Below are the code and all the weights of a small trained network. Each question names an input and a target symbol and asks about switching units off, where a switched-off unit gives its printed mean instead of its output.

import numpy as np


def w(rows, s, z=0):
    codes = np.array(rows[::2]) - 128.0
    scale = np.full(codes.shape[1], s)
    scale[-1] = z or s
    return codes * scale


def norm(h):
    return h / np.sqrt((h * h).mean(-1, keepdims=True) + 1e-5)


def f(y):
    return y / 2 * (1 + np.tanh(0.7978845608 * (y + 0.044715 * y**3)))


def softmax(a):
    e = np.exp(a - a.max(-1, keepdims=True))
    return e / e.sum(-1, keepdims=True)


def log_softmax(a):
    a = a - a.max(-1, keepdims=True)
    return a - np.log(np.exp(a).sum(-1, keepdims=True))


def net(x, mask):
    ids = ['Δαβηστφ'.index(c) for c in x.split()]
    T = len(ids)
    res = E[ids] + P[:T]
    u = 0
    for l in range(2):
        q, k, v = (norm(res) @ M[l].T for M in (Q, K, V))
        z = softmax(np.where(np.tri(T) > 0, q @ k.T / 2**0.5, -1e9)) @ v
        res = res + np.where(mask[u], z, O[l][:, -1]) @ O[l][:, :-1]
        u += 1
        y = f(norm(res) @ A[l][:, :-1].T + A[l][:, -1])
        res = res + np.where(mask[u : u + 4], y, B[l][:, -1]) @ B[l][:, :-1]
        u += 4
    return log_softmax(norm(res)[-1] @ U[:, :-1].T + U[:, -1])


Q, K, V, O, A, B = {}, {}, {}, {}, {}, {}
E = w([
[210,57,137,69,98,108,81],'Δ',
[212,72,81,129,60,199,140],'α',
[65,94,168,65,143,42,134],'β',
[179,36,217,75,8,115,66],'η',
[105,104,41,139,34,181,144],'σ',
[80,165,165,104,102,215,138],'τ',
[144,195,63,68,92,78,66],'φ',
],0.016)
P = w([
[119,130,68,2,178,203,225],'0',
[164,75,88,114,81,119,92],'1',
[185,105,89,117,88,115,57],'2',
[147,112,114,150,76,84,108],'3',
[137,112,118,131,55,100,118],'4',
[132,113,129,116,38,113,126],'5',
[137,119,138,108,39,134,115],'6',
[120,133,123,99,44,153,120],'7',
[111,154,122,97,35,167,106],'8',
[105,145,139,83,12,160,107],'9',
[130,141,180,70,13,154,66],'10',
],0.0083)
Q[0] = w([
[129,92,119,244,163,78,162],'0.h1',
[216,56,95,177,95,2,143],'0.h1',
],0.0082)
K[0] = w([
[128,91,143,253,124,78,49],'0.h1',
[97,161,152,238,104,120,74],'0.h1',
],0.0069)
V[0] = w([
[177,255,105,48,181,203,42],'0.h1',
[36,144,43,124,32,163,91],'0.h1',
],0.0068)
O[0] = w([
[126,188,157,169,178,25,177,179],'0.h1',
[39,14,141,209,94,6,35,254],'0.h1',
],0.011,0.0072)
A[0] = w([
[43,112,131,128,111,129,177,100],'0.n1',
[108,92,124,26,142,105,164,190],'0.n2',
[6,71,161,14,196,106,195,11],'0.n3',
[254,106,181,96,182,73,226,5],'0.n4',
],0.0059,0.0026)
B[0] = w([
[208,100,119,144,167,149,44,229],'0.n1',
[247,162,130,148,134,120,144,248],'0.n2',
[119,143,145,60,90,113,46,175],'0.n3',
[47,84,73,133,185,181,42,59],'0.n4',
],0.013,0.0013)
Q[1] = w([
[111,142,113,28,30,132,14],'1.h1',
[93,64,116,88,2,79,50],'1.h1',
],0.0091)
K[1] = w([
[90,149,157,155,107,154,183],'1.h1',
[2,219,178,78,34,162,55],'1.h1',
],0.011)
V[1] = w([
[88,178,140,72,149,22,1],'1.h1',
[117,102,204,141,177,181,40],'1.h1',
],0.0097)
O[1] = w([
[127,210,117,122,121,182,90,245],'1.h1',
[51,131,186,8,214,207,164,164],'1.h1',
],0.017,0.012)
A[1] = w([
[148,185,154,208,94,97,135,253],'1.n1',
[84,57,155,108,141,81,249,164],'1.n2',
[96,102,147,113,178,151,100,89],'1.n3',
[99,227,140,73,96,164,159,118],'1.n4',
],0.014,0.003)
B[1] = w([
[139,117,191,189,253,130,158,195],'1.n1',
[151,204,212,133,104,157,161,173],'1.n2',
[85,113,69,228,147,126,94,159],'1.n3',
[117,101,103,152,113,105,183,246],'1.n4',
],0.014,0.011)
U = w([
[166,80,88,171,114,62,254,255],'Δ',
[39,23,99,83,250,171,177,81],'α',
[167,114,173,74,40,154,177,126],'β',
[14,118,197,187,143,155,193,62],'η',
[38,17,63,196,84,94,65,129],'σ',
[133,250,60,81,78,177,133,96],'τ',
[71,210,139,255,127,82,122,172],'φ',
],0.0095,0.0034)

Each question gives the input, a string of symbols that net reads in full, and the target symbol t.
The units are the heads (2 rows each of Q, K, V and O) and the neurons (one row each of A and B). Each row of codes is followed by its name. A weight is (code - 128) times the scale printed after its matrix; where a second scale follows, it is the last column's (O, A, B and U).
mask holds one flag per unit, layer by layer, with each layer's heads first. A switched-off unit (its flag False) gives its mean, the last column of its rows in O or B, instead of its output. The means were averaged over made-up inputs and are rounded, as every weight is.
A unit's drop is (log p(t) with every unit on - log p(t) with that unit switched off) / (log p(t) with every unit on - log p(t) with every unit switched off).
The circuit of an input: a set's keep is (log p(t) with only the set's units on - log p(t) with every unit switched off) / (log p(t) with every unit on - log p(t) with every unit switched off). Starting from all 10 units, units are removed one at a time, each time the one whose removal leaves the highest keep (on an exact tie, the one counted first), for as long as the keep stays at least 0.8.
circuit, biggest first: the units of the circuit, biggest drop first
most important unit: the unit with the biggest drop
top k neurons: the k neurons with the biggest drops, biggest first
k most important neurons of layer l: the k neurons of layer l with the biggest drops, biggest first
input β τ η σ β, target β: top 2 neurons => (1.n2; 1.n1)
input τ η σ Δ α φ α, target τ: most important unit => 0.n3
input β τ σ σ σ α φ, target β: circuit, biggest first => (1.h1; 0.h1; 1.n2; 1.n1)
input β τ Δ α, target β: circuit, biggest first => (0.h1; 1.n2; 1.h1; 1.n1)
input β σ τ, target β: circuit, biggest first => (0.h1; 1.h1; 1.n1)
input τ τ τ, target τ: circuit, biggest first => (1.h1; 0.n3)
input η α τ σ η σ σ, target η: top 2 neurons => (1.n2; 0.n3)
input η σ τ φ Δ σ φ φ σ Δ, target η: circuit, biggest first => (1.h1; 1.n2; 0.h1)
input α φ η τ α α β η σ, target α: circuit, biggest first => (1.h1; 0.n1; 0.h1)
input σ β β α η τ, target σ: circuit, biggest first => (0.h1; 1.n2)
input Δ β φ φ α η η φ η η, target φ: circuit, biggest first => (1.h1; 0.n1; 1.n1)
input β τ β Δ τ β τ α σ φ, target β: circuit, biggest first => (0.h1; 1.h1; 1.n2; 1.n1)
input τ η σ, target τ: 2 most important neurons of layer 0 => (0.n3; 0.n1)
input α τ Δ, target α: circuit, biggest first => (1.h1)
input τ α φ α α σ σ φ φ α Δ, target τ: circuit, biggest first => (0.n3; 1.h1)
input η η β η τ η φ β φ σ, target η: top 3 neurons => (1.n2; 0.n1; 1.n3)
input β α η β, target β: 3 most important neurons of layer 0 => (0.n3; 0.n2; 0.n1)
input Δ α β τ σ, target Δ: top 4 neurons => (0.n2; 0.n3; 1.n2; 1.n3)
input β τ α η α α, target β: 3 most important neurons of layer 1 => (1.n2; 1.n1; 1.n4)
input α τ Δ β α, target α: most important neuron of layer 0 => (0.n1)
input φ β Δ η φ σ Δ φ σ φ η, target φ: top 2 neurons => (1.n1; 0.n1)
